The symbols move the units like this.
Z648: ze>Z70, fe>Z14, ra>Z695, ki>Z769, fu>Z635, gi>Z814
Z62: ze>Z124, fe>Z695, ra>Z814, ki>Z463, fu>Z14, gi>Z70
Z812: ze>Z983, fe>Z88, ra>Z916, ki>Z661, fu>Z582, gi>Z993
Z517: ze>Z420, fe>Z351, ra>Z605, ki>Z170, fu>Z316, gi>Z426
Z463: ze>Z648, fe>Z842, ra>Z169, ki>Z206, fu>Z147, gi>Z774
Z147: ze>Z635, fe>Z463, ra>Z737, ki>Z254, fu>Z769, gi>Z913
Z265: ze>Z407, fe>Z898, ra>Z480, ki>Z916, fu>Z281, gi>Z514
Z349: ze>Z312, fe>Z593, ra>Z218, ki>Z144, fu>Z90, gi>Z661
Z109: ze>Z245, fe>Z488, ra>Z170, ki>Z695, fu>Z764, gi>Z660
Z993: ze>Z265, fe>Z752, ra>Z180, ki>Z367, fu>Z603, gi>Z43
Z291: ze>Z351, fe>Z245, ra>Z223, ki>Z124, fu>Z660, gi>Z316
Z913: ze>Z859, fe>Z774, ra>Z648, ki>Z370, fu>Z169, gi>Z62
Z351: ze>Z210, fe>Z671, ra>Z224, ki>Z31, fu>Z517, gi>Z411
Z322: ze>Z40, fe>Z514, ra>Z407, ki>Z983, fu>Z480, gi>Z541
Z420: ze>Z69, fe>Z210, ra>Z795, ki>Z38, fu>Z411, gi>Z95
Z593: ze>Z610, fe>Z261, ra>Z563, ki>Z433, fu>Z349, gi>Z376
Z370: ze>Z737, fe>Z458, ra>Z769, ki>Z266, fu>Z906, gi>Z463
Z376: ze>Z582, fe>Z312, ra>Z173, ki>Z727, fu>Z661, gi>Z966
Z769: ze>Z774, fe>Z147, ra>Z842, ki>Z555, fu>Z872, gi>Z169
Z14: ze>Z886, fe>Z62, ra>Z859, ki>Z147, fu>Z648, gi>Z22
Z89: ze>Z661, fe>Z90, ra>Z593, ki>Z108, fu>Z727, gi>Z218
Z930: ze>Z820, fe>Z606, ra>Z108, ki>Z420, fu>Z56, gi>Z144
Z906: ze>Z842, fe>Z370, ra>Z872, ki>Z541, fu>Z873, gi>Z147
Z108: ze>Z641, fe>Z938, ra>Z433, ki>Z795, fu>Z188, gi>Z82
Z660: ze>Z517, fe>Z291, ra>Z158, ki>Z886, fu>Z31, gi>Z38
Z488: ze>Z158, fe>Z20, ra>Z31, ki>Z859, fu>Z109, gi>Z291
Z764: ze>Z291, fe>Z109, ra>Z20, ki>Z62, fu>Z469, gi>Z31
Z180: ze>Z480, fe>Z684, ra>Z281, ki>Z582, fu>Z983, gi>Z898
Z206: ze>Z769, fe>Z747, ra>Z906, ki>Z811, fu>Z254, gi>Z458
Z31: ze>Z316, fe>Z660, ra>Z245, ki>Z70, fu>Z170, gi>Z223
Z245: ze>Z671, fe>Z158, ra>Z38, ki>Z469, fu>Z291, gi>Z517
Z661: ze>Z801, fe>Z376, ra>Z610, ki>Z641, fu>Z563, gi>Z367
Z842: ze>Z14, fe>Z737, ra>Z913, ki>Z747, fu>Z463, gi>Z635
Z801: ze>Z993, fe>Z582, ra>Z88, ki>Z218, fu>Z966, gi>Z916
Z469: ze>Z660, fe>Z764, ra>Z488, ki>Z14, fu>Z124, gi>Z170
Z795: ze>Z606, fe>Z394, ra>Z328, ki>Z351, fu>Z652, gi>Z56
Z95: ze>Z108, fe>Z328, ra>Z56, ki>Z605, fu>Z394, gi>Z606
Z218: ze>Z367, fe>Z563, ra>Z376, ki>Z82, fu>Z261, gi>Z610
Z281: ze>Z811, fe>Z265, ra>Z936, ki>Z33, fu>Z43, gi>Z322
Z124: ze>Z31, fe>Z469, ra>Z109, ki>Z648, fu>Z886, gi>Z20
Z671: ze>Z652, fe>Z605, ra>Z426, ki>Z660, fu>Z351, gi>Z420
Z886: ze>Z170, fe>Z124, ra>Z764, ki>Z635, fu>Z70, gi>Z488
Z684: ze>Z322, fe>Z43, ra>Z265, ki>Z812, fu>Z180, gi>Z936
Z603: ze>Z281, fe>Z993, ra>Z983, ki>Z173, fu>Z916, gi>Z684
Z975: ze>Z261, fe>Z641, ra>Z89, ki>Z930, fu>Z82, gi>Z349
Z727: ze>Z563, fe>Z89, ra>Z349, ki>Z188, fu>Z641, gi>Z261
Z641: ze>Z218, fe>Z727, ra>Z90, ki>Z606, fu>Z975, gi>Z593
Z541: ze>Z747, fe>Z266, ra>Z644, ki>Z265, fu>Z273, gi>Z254
Z56: ze>Z433, fe>Z930, ra>Z188, ki>Z411, fu>Z69, gi>Z938
Z872: ze>Z913, fe>Z769, ra>Z463, ki>Z644, fu>Z458, gi>Z737
Z605: ze>Z795, fe>Z224, ra>Z411, ki>Z291, fu>Z671, gi>Z210
Z820: ze>Z349, fe>Z82, ra>Z641, ki>Z69, fu>Z433, gi>Z89
Z480: ze>Z266, fe>Z322, ra>Z811, ki>Z752, fu>Z936, gi>Z273
Z563: ze>Z966, fe>Z661, ra>Z312, ki>Z975, fu>Z218, gi>Z173
Z916: ze>Z43, fe>Z603, ra>Z752, ki>Z610, fu>Z33, gi>Z180
Z273: ze>Z206, fe>Z541, ra>Z40, ki>Z281, fu>Z407, gi>Z555
Z774: ze>Z814, fe>Z635, ra>Z14, ki>Z458, fu>Z913, gi>Z695
Z20: ze>Z223, fe>Z170, ra>Z660, ki>Z814, fu>Z488, gi>Z245
Z312: ze>Z812, fe>Z610, ra>Z367, ki>Z89, fu>Z376, gi>Z801
Z170: ze>Z38, fe>Z31, ra>Z291, ki>Z22, fu>Z20, gi>Z158
Z859: ze>Z764, fe>Z814, ra>Z70, ki>Z737, fu>Z695, gi>Z124
Z70: ze>Z20, fe>Z886, ra>Z469, ki>Z774, fu>Z22, gi>Z109
Z38: ze>Z426, fe>Z316, ra>Z351, ki>Z488, fu>Z223, gi>Z605
Z169: ze>Z695, fe>Z913, ra>Z635, ki>Z906, fu>Z737, gi>Z14
Z82: ze>Z593, fe>Z975, ra>Z727, ki>Z56, fu>Z820, gi>Z90
Z266: ze>Z873, fe>Z40, ra>Z555, ki>Z898, fu>Z541, gi>Z206
Z514: ze>Z644, fe>Z811, ra>Z273, ki>Z180, fu>Z322, gi>Z266
Z752: ze>Z898, fe>Z983, ra>Z684, ki>Z966, fu>Z993, gi>Z281
Z695: ze>Z469, fe>Z859, ra>Z22, ki>Z842, fu>Z62, gi>Z886
Z938: ze>Z727, fe>Z144, ra>Z820, ki>Z394, fu>Z108, gi>Z975
Z966: ze>Z603, fe>Z801, ra>Z812, ki>Z261, fu>Z367, gi>Z33
Z88: ze>Z180, fe>Z33, ra>Z603, ki>Z376, fu>Z812, gi>Z752
Z458: ze>Z169, fe>Z872, ra>Z147, ki>Z40, fu>Z370, gi>Z842
Z610: ze>Z88, fe>Z173, ra>Z966, ki>Z90, fu>Z312, gi>Z582
Z367: ze>Z916, fe>Z966, ra>Z582, ki>Z593, fu>Z173, gi>Z88
Z873: ze>Z463, fe>Z906, ra>Z458, ki>Z273, fu>Z747, gi>Z769
Z811: ze>Z555, fe>Z407, ra>Z541, ki>Z684, fu>Z514, gi>Z40
Z394: ze>Z188, fe>Z95, ra>Z69, ki>Z671, fu>Z795, gi>Z930
Z814: ze>Z109, fe>Z22, ra>Z886, ki>Z169, fu>Z859, gi>Z469
Z316: ze>Z411, fe>Z517, ra>Z671, ki>Z20, fu>Z38, gi>Z224
Z426: ze>Z95, fe>Z411, ra>Z210, ki>Z158, fu>Z224, gi>Z795
Z407: ze>Z254, fe>Z273, ra>Z266, ki>Z43, fu>Z811, gi>Z644
Z898: ze>Z273, fe>Z936, ra>Z322, ki>Z603, fu>Z265, gi>Z811
Z40: ze>Z906, fe>Z644, ra>Z254, ki>Z936, fu>Z266, gi>Z747
Z737: ze>Z62, fe>Z169, ra>Z774, ki>Z873, fu>Z842, gi>Z648
Z983: ze>Z936, fe>Z180, ra>Z43, ki>Z801, fu>Z752, gi>Z265
Z261: ze>Z173, fe>Z218, ra>Z661, ki>Z820, fu>Z593, gi>Z312
Z22: ze>Z488, fe>Z70, ra>Z124, ki>Z913, fu>Z814, gi>Z764
Z606: ze>Z82, fe>Z188, ra>Z938, ki>Z210, fu>Z930, gi>Z433
Z43: ze>Z514, fe>Z281, ra>Z898, ki>Z88, fu>Z684, gi>Z480
Z644: ze>Z370, fe>Z555, ra>Z206, ki>Z480, fu>Z40, gi>Z873
Z328: ze>Z938, fe>Z69, ra>Z930, ki>Z224, fu>Z95, gi>Z188
Z173: ze>Z33, fe>Z367, ra>Z801, ki>Z349, fu>Z610, gi>Z812
Z69: ze>Z144, fe>Z56, ra>Z606, ki>Z426, fu>Z328, gi>Z108
Z144: ze>Z89, fe>Z433, ra>Z82, ki>Z95, fu>Z938, gi>Z641
Z158: ze>Z605, fe>Z223, ra>Z316, ki>Z764, fu>Z245, gi>Z351
Z223: ze>Z224, fe>Z38, ra>Z517, ki>Z109, fu>Z158, gi>Z671
Z411: ze>Z328, fe>Z420, ra>Z652, ki>Z223, fu>Z426, gi>Z394
Z433: ze>Z90, fe>Z820, ra>Z975, ki>Z328, fu>Z144, gi>Z727
Z90: ze>Z376, fe>Z349, ra>Z261, ki>Z938, fu>Z89, gi>Z563
Z254: ze>Z872, fe>Z206, ra>Z873, ki>Z514, fu>Z555, gi>Z370
Z652: ze>Z930, fe>Z795, ra>Z95, ki>Z517, fu>Z210, gi>Z69
Z582: ze>Z752, fe>Z812, ra>Z33, ki>Z563, fu>Z801, gi>Z603
Z224: ze>Z394, fe>Z426, ra>Z420, ki>Z245, fu>Z605, gi>Z652
Z555: ze>Z458, fe>Z254, ra>Z747, ki>Z322, fu>Z644, gi>Z906
Z33: ze>Z684, fe>Z916, ra>Z993, ki>Z312, fu>Z88, gi>Z983
Z747: ze>Z147, fe>Z873, ra>Z370, ki>Z407, fu>Z206, gi>Z872
Z936: ze>Z541, fe>Z480, ra>Z514, ki>Z993, fu>Z898, gi>Z407
Z210: ze>Z56, fe>Z652, ra>Z394, ki>Z316, fu>Z420, gi>Z328
Z188: ze>Z975, fe>Z108, ra>Z144, ki>Z652, fu>Z606, gi>Z820
Z635: ze>Z22, fe>Z648, ra>Z62, ki>Z872, fu>Z774, gi>Z859

The rows follow the links: the fewer symbols apart two units are, the more alike their rows tend to be.

Each row is also shifted at random along 5 hidden directions that mean nothing.

Rows in random order:
Each row stands for one unit.
v1: -51 -33 18 29 -24 35 37 -4 28 -4 7 -28 -28 -14 37 -9 -19 -9 -19 20 13 -6 -26 9 -6 20 -28 -12 61 17 -4 15 11
v2: -15 -9 11 29 -39 51 21 15 44 -15 18 4 -6 -13 41 -13 1 17 0 -2 -5 47 -40 33 7 39 -48 -26 50 8 29 25 46
v3: 11 -38 13 -57 -17 30 42 34 20 2 5 -33 -27 -11 12 -12 -26 -87 -4 29 21 9 -17 21 -14 35 -24 -1 53 20 -10 4 14
v4: -24 -20 8 6 21 -19 5 -22 -31 -20 2 -39 -13 19 -12 6 -22 19 27 8 12 9 34 9 -16 -40 46 42 -11 11 16 -25 2
v5: 45 40 -24 -50 20 -44 -37 10 -15 47 -33 46 27 -5 -38 3 28 -52 -56 -9 -9 -67 8 -32 18 7 4 -22 -53 -25 -48 3 -64
v6: -26 -36 17 15 1 4 27 -31 -14 -19 -1 -52 -32 8 6 -11 -34 -7 -16 27 21 23 16 58 -11 -18 31 36 19 18 20 -12 4
v7: 15 -25 5 10 26 -27 10 -37 -35 -1 -9 -45 -25 12 -10 5 -27 1 2 23 20 -28 33 -6 -19 -41 48 41 -10 10 -14 -23 -31
v8: 40 14 -9 -16 -16 11 -2 23 33 33 -7 32 8 -25 10 -3 19 -49 -13 1 -6 -23 -32 -19 13 44 -41 -45 15 -14 -45 26 -32
v9: 50 -8 0 20 23 -30 -2 -53 -38 -5 -17 -31 -20 15 -21 -6 -22 11 -50 15 12 -8 36 49 -1 -42 58 40 -25 6 16 -19 -24
v10: -42 39 -11 -18 3 -17 -38 9 -5 10 -10 52 32 0 -29 -4 28 -4 -27 -26 -17 19 5 31 26 7 0 -14 -48 -21 11 6 -6
v11: -30 2 2 57 -25 33 9 -1 38 3 13 18 4 -21 39 4 11 39 9 -8 -9 -8 -40 -34 5 27 -48 -37 38 -3 -12 27 7
v12: 28 17 -4 10 -27 33 0 27 39 -1 18 33 17 -13 23 -2 21 8 34 -17 -15 40 -36 0 15 37 -49 -37 21 -8 6 24 26
v13: 2 -3 -1 -70 26 -36 -10 2 -40 6 -19 -14 -5 16 -45 -6 -12 -64 -21 12 13 -2 40 39 -3 -18 47 35 -38 -1 0 -23 -21
v14: 75 26 -13 -17 18 -24 -32 2 -34 -34 1 14 25 30 -35 6 10 56 -4 -33 -15 31 33 22 6 -34 39 29 -54 -2 73 -23 52
v15: -57 2 3 -25 23 -30 -16 -7 -34 -4 -2 -9 2 16 -31 3 -5 -12 33 1 5 24 33 24 -5 -25 44 33 -37 -2 4 -19 -13
v16: -45 2 3 -40 19 -28 -13 -7 -36 -1 -7 -11 -3 13 -35 -9 -7 -40 10 8 7 39 34 62 2 -21 44 33 -36 0 10 -17 -14
v17: 30 -17 3 25 24 -23 0 -36 -36 -23 7 -38 -15 21 -9 8 -20 38 52 8 6 17 36 6 -17 -48 52 46 -17 9 10 -24 -5
v18: 88 -4 -8 -40 36 -38 -8 -4 -43 -11 -6 -26 -2 28 -35 13 -11 1 16 4 8 -26 42 -28 -22 -42 51 43 -36 7 8 -34 0
v19: -12 -42 15 -18 9 1 33 -5 -11 -4 7 -54 -34 5 3 -3 -35 -46 44 38 23 5 13 3 -26 -10 19 30 28 19 -27 -12 -13
v20: 42 4 -4 -35 -21 30 9 49 34 5 6 20 10 -14 15 1 13 -23 -1 -9 -7 -11 -33 -35 2 44 -52 -36 30 0 -5 15 30
v21: -21 43 -19 95 3 -19 -40 -49 6 23 -4 52 26 -11 9 7 32 71 9 -22 -24 -10 -10 -15 27 -17 1 -28 -36 -30 -32 20 -59
v22: 66 -24 5 59 15 -11 12 -62 -28 -14 6 -46 -33 11 4 -3 -28 26 44 25 11 45 30 59 -9 -44 53 45 -4 8 -2 -11 -30
v23: -72 25 -7 16 27 -38 -34 -14 -29 -1 -2 20 23 13 -21 21 15 57 31 -20 -11 -30 26 -58 -2 -41 33 14 -51 -13 -5 -17 -16
v24: 42 2 -2 38 -17 19 11 -1 33 19 -1 11 -4 -21 33 4 9 10 -13 5 -2 -46 -36 -54 2 23 -41 -39 33 -4 -37 20 -19
v25: -8 28 -10 -23 16 -25 -35 5 -26 -7 6 28 24 15 -32 2 17 4 59 -21 -15 63 28 38 11 -17 26 17 -54 -14 17 -9 1
v26: -103 -34 15 -31 20 -10 22 14 -21 -27 5 -52 -16 20 -6 18 -26 16 16 9 19 -50 24 -76 -40 -32 24 40 15 26 13 -32 34
v27: -46 29 -8 -36 18 -27 -36 20 -23 -16 -2 29 35 21 -39 10 20 31 5 -35 -14 7 25 -13 4 -19 21 14 -50 -8 41 -18 35
v28: -30 -21 9 -3 14 -15 8 -30 -29 -16 -11 -39 -22 15 -15 -9 -26 -4 -41 17 16 7 30 55 -8 -30 47 41 -8 14 28 -19 2
v29: 9 7 -10 -34 34 -41 -21 -4 -41 1 -7 -8 9 19 -38 13 -1 -2 18 -3 2 -24 40 -29 -11 -37 44 31 -48 -4 -5 -27 -17
v30: 110 36 -17 -4 -13 11 -23 22 20 6 6 50 28 -7 -1 -1 30 9 16 -28 -24 27 -22 1 22 26 -30 -34 -14 -18 6 18 12
v31: -29 15 -4 -21 31 -35 -30 9 -36 -14 10 2 20 24 -26 23 9 41 66 -18 -7 -5 36 -53 -15 -39 35 30 -48 -4 11 -28 8
v32: 40 25 -8 -33 -21 19 -6 41 30 5 -9 42 24 -8 0 -3 25 -6 -65 -22 -13 -25 -29 -21 17 39 -48 -40 7 -6 22 17 39
v33: -46 -31 14 12 14 -11 15 -25 -23 -10 7 -47 -27 10 -1 0 -26 -9 52 24 17 29 27 26 -18 -29 39 40 4 12 -7 -16 -18
v34: 52 -24 5 44 18 -18 10 -60 -29 0 3 -45 -34 9 -3 -8 -30 -6 48 31 14 44 31 65 -8 -40 58 43 -7 3 -19 -11 -50
v35: -64 -41 22 5 -7 20 39 0 4 -26 4 -52 -28 5 21 -1 -32 13 -27 18 21 -22 -1 -11 -25 -7 -2 21 46 29 28 -12 41
v36: -3 -30 9 -48 22 -18 23 2 -28 -10 -9 -50 -23 15 -18 5 -30 -34 -18 23 25 -37 30 -16 -27 -26 34 41 5 21 3 -29 4
v37: -21 35 -10 47 9 -24 -43 -32 -18 4 5 39 23 4 -16 0 23 38 51 -21 -23 59 17 47 23 -21 27 3 -53 -24 1 7 -32
v38: 12 40 -16 -60 0 -14 -37 43 -1 10 -2 55 40 5 -32 4 34 -21 7 -32 -21 14 0 -7 19 18 -15 -21 -44 -19 9 1 13
v39: -63 39 -12 37 5 -22 -39 -15 3 28 -4 54 30 -13 -5 6 32 19 23 -18 -20 -4 -5 -16 22 1 -5 -27 -39 -28 -41 16 -54
v40: 59 20 -10 13 -23 18 -8 8 32 28 5 39 13 -24 13 -9 20 -29 21 -4 -14 29 -31 19 23 36 -39 -41 8 -21 -38 30 -32
v41: 19 -41 13 62 4 8 33 -46 -5 -8 7 -56 -40 0 28 1 -35 21 24 32 18 -9 7 1 -19 -27 21 28 36 18 -18 -6 -24
v42: 46 -3 -8 35 32 -48 -12 -71 -41 23 -22 -21 -22 3 -22 -4 -19 -17 -17 27 11 -14 40 42 2 -44 64 34 -39 -9 -42 -13 -90
v43: -1 17 -8 20 28 -33 -31 -21 -36 -14 5 6 18 22 -22 17 8 60 52 -19 -11 9 34 -24 -4 -45 43 27 -50 -8 14 -22 -5
v44: 36 26 -12 -13 30 -35 -35 -2 -36 -13 -3 15 25 25 -31 20 13 50 17 -26 -11 -16 33 -40 -3 -39 35 20 -55 -7 23 -24 12
v45: 32 -44 13 -44 -5 25 37 27 1 -25 20 -50 -27 7 8 -2 -28 -38 55 24 19 34 3 11 -26 7 -2 24 42 25 10 -11 40
v46: 34 -19 -4 -70 38 -38 3 12 -41 4 -8 -37 -10 19 -37 12 -20 -51 28 20 20 -35 43 -35 -30 -30 46 43 -24 9 -24 -34 -19
v47: -32 41 -14 -18 5 -25 -36 6 -7 18 -19 50 32 1 -27 -1 29 -3 -54 -24 -16 -18 4 6 24 6 0 -18 -45 -21 2 4 -15
v48: 1 -23 10 -26 -20 31 32 28 32 12 4 -16 -19 -17 23 -7 -13 -62 -7 19 14 -13 -29 -8 -6 40 -40 -22 50 9 -27 15 -1
v49: -59 36 -10 -28 -4 -7 -30 35 12 17 -1 57 38 -8 -10 5 36 -9 11 -28 -19 -2 -16 -30 17 25 -30 -35 -25 -19 -12 12 -2
v50: 12 36 -13 -38 -10 2 -27 43 16 9 -2 54 37 -4 -12 5 36 -3 -17 -32 -21 -12 -19 -33 16 28 -37 -34 -18 -16 8 11 24
v51: 60 35 -16 -71 -12 1 -23 52 18 30 0 53 29 -11 -20 -9 32 -79 31 -14 -16 40 -18 23 22 46 -33 -35 -22 -21 -26 18 -14
v52: -22 23 -6 -73 -16 15 -8 70 30 16 -1 43 31 -11 -5 3 29 -47 -15 -19 -10 -27 -29 -50 6 50 -57 -43 6 -9 -8 13 24
v53: 38 35 -20 27 27 -45 -40 -29 -28 17 -15 30 21 6 -26 11 19 39 -17 -14 -13 -38 22 -25 10 -33 33 4 -58 -21 -17 -7 -47
v54: -104 8 8 -21 -33 34 6 48 43 -1 6 30 16 -16 23 -2 19 -6 -32 -18 -6 -11 -41 -26 9 49 -63 -45 36 0 13 19 45
v55: 134 41 -26 -56 28 -34 -40 35 -23 9 2 41 39 15 -40 20 29 6 58 -28 -19 -17 23 -68 -1 -12 13 -2 -62 -19 -13 -16 -3
v56: 55 -9 3 14 -28 34 21 6 35 13 3 3 -13 -20 28 -14 -2 -31 -12 12 2 14 -35 22 9 40 -39 -30 43 0 -20 25 -5
v57: 49 38 -17 -48 -1 -8 -35 38 6 24 7 56 35 -7 -24 4 34 -43 68 -21 -21 45 -5 3 19 26 -18 -27 -37 -24 -27 11 -19
v58: 14 7 -5 -8 -16 24 1 38 33 13 18 27 16 -16 21 10 21 -6 61 -7 -10 -5 -34 -61 -1 34 -51 -39 24 -7 -35 18 3
v59: 18 22 -10 -1 27 -38 -29 -19 -35 -12 -19 9 16 22 -32 9 6 50 -62 -21 -7 -42 36 -15 4 -42 41 22 -52 -4 41 -22 14
v60: 21 28 -16 -23 29 -48 -36 -5 -31 24 -16 25 21 9 -39 10 18 -10 1 -10 -7 -32 28 -27 6 -22 31 7 -59 -18 -26 -13 -45
v61: -13 3 -4 -67 33 -35 -17 28 -40 -10 5 -9 16 25 -42 16 -1 -14 72 -8 2 -3 41 -42 -21 -30 39 37 -42 0 0 -33 8
v62: 108 -33 7 6 -10 25 41 -3 16 3 2 -37 -31 -9 25 -7 -26 -31 -7 28 15 -9 -15 5 -12 14 -14 -2 49 15 -16 7 -5
v63: 19 -9 1 11 22 -24 -6 -36 -35 -3 4 -25 -14 14 -20 -3 -19 -11 56 15 7 54 38 61 -4 -37 56 42 -29 0 -6 -15 -35
v64: 35 31 -18 -25 24 -41 -36 -7 -29 17 -15 30 22 10 -38 8 18 -5 -4 -14 -11 -13 25 -5 12 -20 30 4 -60 -20 -12 -10 -34
v65: 39 32 -14 -49 -7 -4 -20 36 19 31 -12 54 28 -14 -16 -5 29 -49 -41 -14 -14 -21 -20 -11 20 37 -34 -41 -17 -20 -23 16 -17
v66: 25 30 -13 38 -11 5 -19 -2 23 23 -3 47 20 -18 14 3 29 20 -1 -15 -20 -16 -28 -29 20 21 -29 -41 -6 -20 -32 24 -31
v67: -76 20 -1 68 -30 32 -5 -4 39 -3 7 40 16 -18 37 -2 23 65 -24 -25 -20 7 -41 -8 19 26 -48 -44 22 -9 18 30 22
v68: 15 44 -15 12 -10 -1 -33 8 8 -3 -3 57 36 1 -11 -1 35 43 -25 -39 -27 25 -9 21 29 8 -14 -25 -33 -19 35 11 23
v69: -29 -38 18 37 -1 20 27 -17 -9 -43 24 -56 -25 14 22 6 -29 54 63 11 12 38 13 2 -26 -28 20 39 30 25 36 -18 45
v70: -35 -35 13 46 10 -4 22 -49 -17 -14 -3 -53 -35 7 12 -1 -32 22 -13 26 20 -12 17 21 -16 -33 38 36 16 16 4 -12 -15
v71: -27 28 -9 5 -13 0 -19 13 24 37 -3 48 21 -24 6 0 29 -23 12 -8 -16 -7 -25 -20 22 30 -35 -44 -6 -22 -51 25 -42
v72: 20 44 -10 22 -12 6 -35 8 13 -7 6 57 35 1 -3 -2 34 50 4 -38 -30 48 -12 29 29 14 -19 -25 -29 -21 34 17 26
v73: 7 37 -16 5 14 -35 -41 -17 -18 21 -12 41 23 2 -27 1 24 7 -8 -15 -15 -1 17 11 20 -15 21 -3 -56 -23 -13 2 -41
v74: -44 -37 17 18 6 6 28 -21 -13 -20 5 -54 -32 9 11 0 -33 9 2 22 20 1 15 12 -23 -22 25 35 25 23 15 -14 13
v75: 46 40 -15 -31 -6 -3 -25 33 11 8 -6 53 36 -2 -13 5 34 7 -25 -32 -21 -16 -14 -28 18 21 -30 -32 -25 -17 11 9 19
v76: 61 -41 7 87 12 -7 31 -76 -14 10 0 -59 -52 -5 29 -1 -39 11 26 46 22 -14 14 14 -16 -35 39 27 25 11 -52 -2 -73
v77: 5 -43 17 10 -17 20 41 -30 12 8 -7 -48 -47 -12 18 -28 -38 -74 -37 46 26 36 -7 102 -1 16 6 12 45 15 -16 10 -32
v78: 12 -40 16 -38 -16 38 37 34 14 -26 24 -43 -22 2 17 -4 -26 -33 58 18 15 48 -11 13 -23 18 -17 14 51 25 22 -5 55
v79: -42 36 -11 19 7 -25 -39 -22 -16 12 -9 40 22 2 -22 -7 21 10 -3 -19 -17 39 13 56 28 -12 20 -5 -53 -24 2 5 -34
v80: -39 39 -11 -45 9 -23 -37 27 -10 10 -11 47 37 6 -34 3 29 -7 -18 -29 -15 -4 9 -5 18 5 2 -11 -48 -19 10 -3 5
v81: 3 41 -14 19 2 -19 -37 -15 0 25 -9 52 26 -6 -16 -4 30 3 -3 -20 -22 22 0 33 31 3 3 -19 -45 -28 -14 14 -38
v82: 22 -9 2 -40 26 -31 -1 -16 -39 -2 -21 -28 -15 18 -35 -4 -20 -28 -61 13 16 -23 40 30 -8 -30 49 42 -28 7 16 -25 -11
v83: 30 40 -18 20 19 -36 -41 -25 -20 21 -14 39 25 2 -21 7 23 27 -9 -18 -17 -19 14 -12 19 -18 22 -6 -56 -25 -21 -1 -44
v84: 15 -13 4 41 -23 35 23 4 34 3 18 -5 -10 -17 42 3 -2 11 49 10 1 3 -34 -34 -8 23 -40 -26 47 5 -30 19 -2
v85: 58 10 -12 -22 31 -49 -21 -30 -42 25 -19 -4 -3 9 -39 0 -3 -43 5 14 5 2 41 38 6 -31 55 25 -54 -12 -34 -15 -67
v86: 16 14 -7 -24 26 -35 -23 -8 -38 -10 -11 0 12 21 -38 4 -1 17 -24 -13 -2 -9 36 9 -1 -34 42 28 -49 -3 32 -25 9
v87: 7 -39 17 41 -13 26 36 -34 2 -26 10 -51 -41 0 27 -14 -35 9 2 23 15 51 1 74 -7 -10 15 26 40 19 29 0 20
v88: -103 -39 19 25 8 4 27 -14 -12 -32 15 -54 -23 13 16 11 -28 44 33 11 18 -12 14 -35 -30 -30 18 35 28 23 18 -21 29
v89: -6 42 -14 80 -9 -5 -31 -34 17 12 -11 55 28 -13 13 1 32 74 -50 -28 -27 -20 -20 -7 30 0 -16 -36 -23 -24 4 23 -20
v90: 15 25 -10 -4 -15 18 -18 38 27 13 22 47 28 -13 10 9 33 -6 98 -20 -23 42 -28 -32 9 33 -43 -38 -1 -16 -32 20 -4

Some units, each with its row:
Z886 v26
Z367 v30
Z147 v16
Z245 v87
Z90 v58
Z695 v7
Z555 v44
Z109 v88
Z872 v61
Z89 v54
Z469 v70
Z916 v72
Z966 v65
Z480 v83
Z913 v82
Z206 v59
Z411 v3
Z312 v90
Z316 v77
Z22 v33
Z20 v69
Z541 v60
Z488 v74
Z62 v28
Z671 v78
Z463 v13
Z188 v84
Z769 v15
Z652 v1

Row, symbols taken left to right, then the row they reach:
v38 ze fu ra ze: v23
v31 ki ze ki: v37
v68 fu ki: v71
v53 ze ki: v79
v66 fe ki fe: v8
v75 gi fu: v57
v48 ki ki ki gi: v76
v22 gi ra ze: v35
v85 gi gi: v9
v5 ki gi: v21
v43 ki fe ki: v47
v27 ki gi ki: v81
v18 ra fu ra: v17
v36 ki ra: v4
v19 ki gi ze: v41
v52 ki ze fe: v32
v67 fe gi ze: v89
v39 ze ra fu: v73
v80 gi gi: v25
v29 ze ze ki: v42

